Here is a tiny trained network, its code and every weight. The questions are about switching its units off for an input and a target symbol, where a switched-off unit gives its printed mean instead of its output.

import numpy as np


def w(rows, s, z=0):
    codes = np.array(rows[::2]) - 128.0
    scale = np.full(codes.shape[1], s)
    scale[-1] = z or s
    return codes * scale


def norm(h):
    return h / np.sqrt((h * h).mean(-1, keepdims=True) + 1e-5)


def softmax(a):
    e = np.exp(a - a.max(-1, keepdims=True))
    return e / e.sum(-1, keepdims=True)


def log_softmax(a):
    a = a - a.max(-1, keepdims=True)
    return a - np.log(np.exp(a).sum(-1, keepdims=True))


def net(x, mask):
    ids = ['ΔΨΩαεζηθμπστ'.index(c) for c in x.split()]
    T = len(ids)
    res = E[ids] + P[:T]
    u = 0
    for l in range(2):
        r = norm(res)
        for j in range(3):
            rows = slice(2 * j, 2 * j + 2)
            q, k, v = (r @ M[l][rows].T for M in (Q, K, V))
            z = softmax(np.where(np.tri(T) > 0, q @ k.T / 2**0.5, -1e9)) @ v
            o = O[l][rows]
            res = res + np.where(mask[u + j], z, o[:, -1]) @ o[:, :-1]
        u += 3
    return log_softmax(norm(res)[-1] @ U[:, :-1].T + U[:, -1])


Q, K, V, O = {}, {}, {}, {}
E = w([
[192,8,46],'Δ',
[202,141,42],'Ψ',
[220,144,255],'Ω',
[199,142,37],'α',
[199,184,52],'ε',
[132,28,186],'ζ',
[206,11,37],'η',
[149,50,98],'θ',
[242,205,190],'μ',
[202,185,54],'π',
[210,22,18],'σ',
[199,180,45],'τ',
],0.006)
P = w([
[149,153,121],'0',
[122,93,132],'1',
[248,33,74],'2',
[115,132,122],'3',
[216,73,115],'4',
[106,132,128],'5',
[175,79,130],'6',
[94,128,124],'7',
[141,83,144],'8',
[80,127,115],'9',
[122,93,151],'10',
[87,138,106],'11',
],0.017)
Q[0] = w([
[141,80,40],'0.h0',
[246,145,208],'0.h0',
[124,218,111],'0.h1',
[52,190,163],'0.h1',
[140,117,67],'0.h2',
[149,208,65],'0.h2',
],0.012)
K[0] = w([
[110,90,98],'0.h0',
[3,214,153],'0.h0',
[86,126,122],'0.h1',
[128,49,79],'0.h1',
[140,143,91],'0.h2',
[216,135,88],'0.h2',
],0.018)
V[0] = w([
[160,79,113],'0.h0',
[149,108,28],'0.h0',
[119,84,100],'0.h1',
[180,135,107],'0.h1',
[139,23,255],'0.h2',
[160,87,72],'0.h2',
],0.0086)
O[0] = w([
[99,205,253,234],'0.h0',
[133,101,193,235],'0.h0',
[105,192,50,99],'0.h1',
[213,167,164,254],'0.h1',
[128,140,105,207],'0.h2',
[115,156,231,243],'0.h2',
],0.0063,0.0033)
Q[1] = w([
[52,218,210],'1.h0',
[166,142,203],'1.h0',
[188,3,110],'1.h1',
[160,16,135],'1.h1',
[226,69,237],'1.h2',
[197,140,177],'1.h2',
],0.012)
K[1] = w([
[50,78,103],'1.h0',
[145,83,184],'1.h0',
[28,126,64],'1.h1',
[40,171,149],'1.h1',
[8,128,145],'1.h2',
[19,135,203],'1.h2',
],0.016)
V[1] = w([
[115,140,191],'1.h0',
[141,254,83],'1.h0',
[62,72,193],'1.h1',
[207,20,153],'1.h1',
[91,138,34],'1.h2',
[125,210,74],'1.h2',
],0.0099)
O[1] = w([
[133,128,107,168],'1.h0',
[243,195,133,97],'1.h0',
[200,245,191,128],'1.h1',
[36,140,134,193],'1.h1',
[174,138,125,11],'1.h2',
[213,105,157,72],'1.h2',
],0.012,0.011)
U = w([
[149,99,186,8],'Δ',
[33,136,142,76],'Ψ',
[72,149,107,173],'Ω',
[144,183,159,64],'α',
[174,123,125,149],'ε',
[110,181,86,255],'ζ',
[179,122,123,184],'η',
[173,246,153,163],'θ',
[150,105,82,99],'μ',
[130,39,16,28],'π',
[172,125,118,153],'σ',
[149,112,162,4],'τ',
],0.013,0.0033)

Each question gives the input, a string of symbols that net reads in full, and the target symbol t.
The units are the heads (2 rows each of Q, K, V and O). Each row of codes is followed by its name. A weight is (code - 128) times the scale printed after its matrix; where a second scale follows, it is the last column's (O and U).
mask holds one flag per head, layer by layer. A switched-off head (its flag False) gives its mean, the last column of its rows in O, instead of its output. The means were averaged over made-up inputs and are rounded, as every weight is.
A unit's drop is (log p(t) with every unit on - log p(t) with that unit switched off) / (log p(t) with every unit on - log p(t) with every unit switched off).
The circuit of an input: a set's keep is (log p(t) with only the set's units on - log p(t) with every unit switched off) / (log p(t) with every unit on - log p(t) with every unit switched off). Starting from all 6 units, units are removed one at a time, each time the one whose removal leaves the highest keep (on an exact tie, the one counted first), for as long as the keep stays at least 0.8.
circuit, biggest first: the units of the circuit, biggest drop first
most important unit: the unit with the biggest drop
which heads matter: for each layer, one digit per head in row order, 1 if its drop is at least 0.15 and else 0, layers parted by /
input Ω Ψ α Ψ ε ε ζ Ω σ, target π: circuit, biggest first : [1.h1]
input Ω σ θ, target Ψ: circuit, biggest first : [1.h1 1.h2 0.h0]
input Ψ Ω α θ Ω Ω ε, target π: circuit, biggest first : [0.h0 0.h1 1.h1]
input ζ π σ η Ω σ μ Ω ε Ω θ Ω, target ζ: which heads matter : 100 / 100
input σ θ Ω Ω η α Ψ η π Ω σ, target π: circuit, biggest first : [1.h1 0.h0 0.h2]
input η σ Δ Ψ σ ζ Ψ, target θ: which heads matter : 010 / 010
input σ π σ σ τ Ψ ε ε Ψ Ω θ, target π: circuit, biggest first : [1.h1 0.h2]
input α Ω α α Ψ α π Ω η, target π: circuit, biggest first : [1.h1 0.h2 0.h0]
input ε ζ ε Δ Ψ η σ θ η Ω α, target π: circuit, biggest first : [0.h0 1.h1 0.h1]
input σ σ τ, target Ψ: circuit, biggest first : [0.h0 1.h1]
input θ Δ Ω ζ ζ ζ Δ Ω ζ Ω π, target π: circuit, biggest first : [1.h1 0.h0]
input τ σ Ψ, target Ψ: which heads matter : 111 / 011
input ε α τ η α ζ ε μ η Ω τ, target π: which heads matter : 100 / 010
input η τ μ Δ Ω μ τ ζ η Ω θ, target π: most important unit : 0.h0
input μ σ η τ Ω τ μ Ω Ψ, target π: which heads matter : 101 / 010
input τ Δ ζ Δ ε Ω Ψ, target π: which heads matter : 110 / 010
input μ α ζ σ σ, target Ψ: circuit, biggest first : [1.h2 1.h1 0.h0]
input π Ω θ ζ α Ψ ζ τ σ ζ Δ, target θ: which heads matter : 001 / 010
input ε σ ζ ζ ε, target θ: which heads matter : 000 / 010
input Ω ζ Δ ζ ε, target θ: circuit, biggest first : [1.h1]
input Ψ ζ α π Ψ Ω μ, target π: circuit, biggest first : [0.h1 0.h0 1.h1]
input η σ μ, target Ψ: which heads matter : 000 / 001
input σ Ω η θ π Δ Ω Ω ζ Ω Ω, target π: circuit, biggest first : [0.h0 1.h1]
input η Δ Ω σ Ψ ζ η ζ Ω, target θ: which heads matter : 011 / 010
input η ζ θ η ζ Ω π, target π: circuit, biggest first : [0.h0 0.h1 1.h1]
input α ζ Ψ, target θ: which heads matter : 000 / 110
input ζ Δ Ω σ π ζ Ω, target θ: which heads matter : 001 / 010
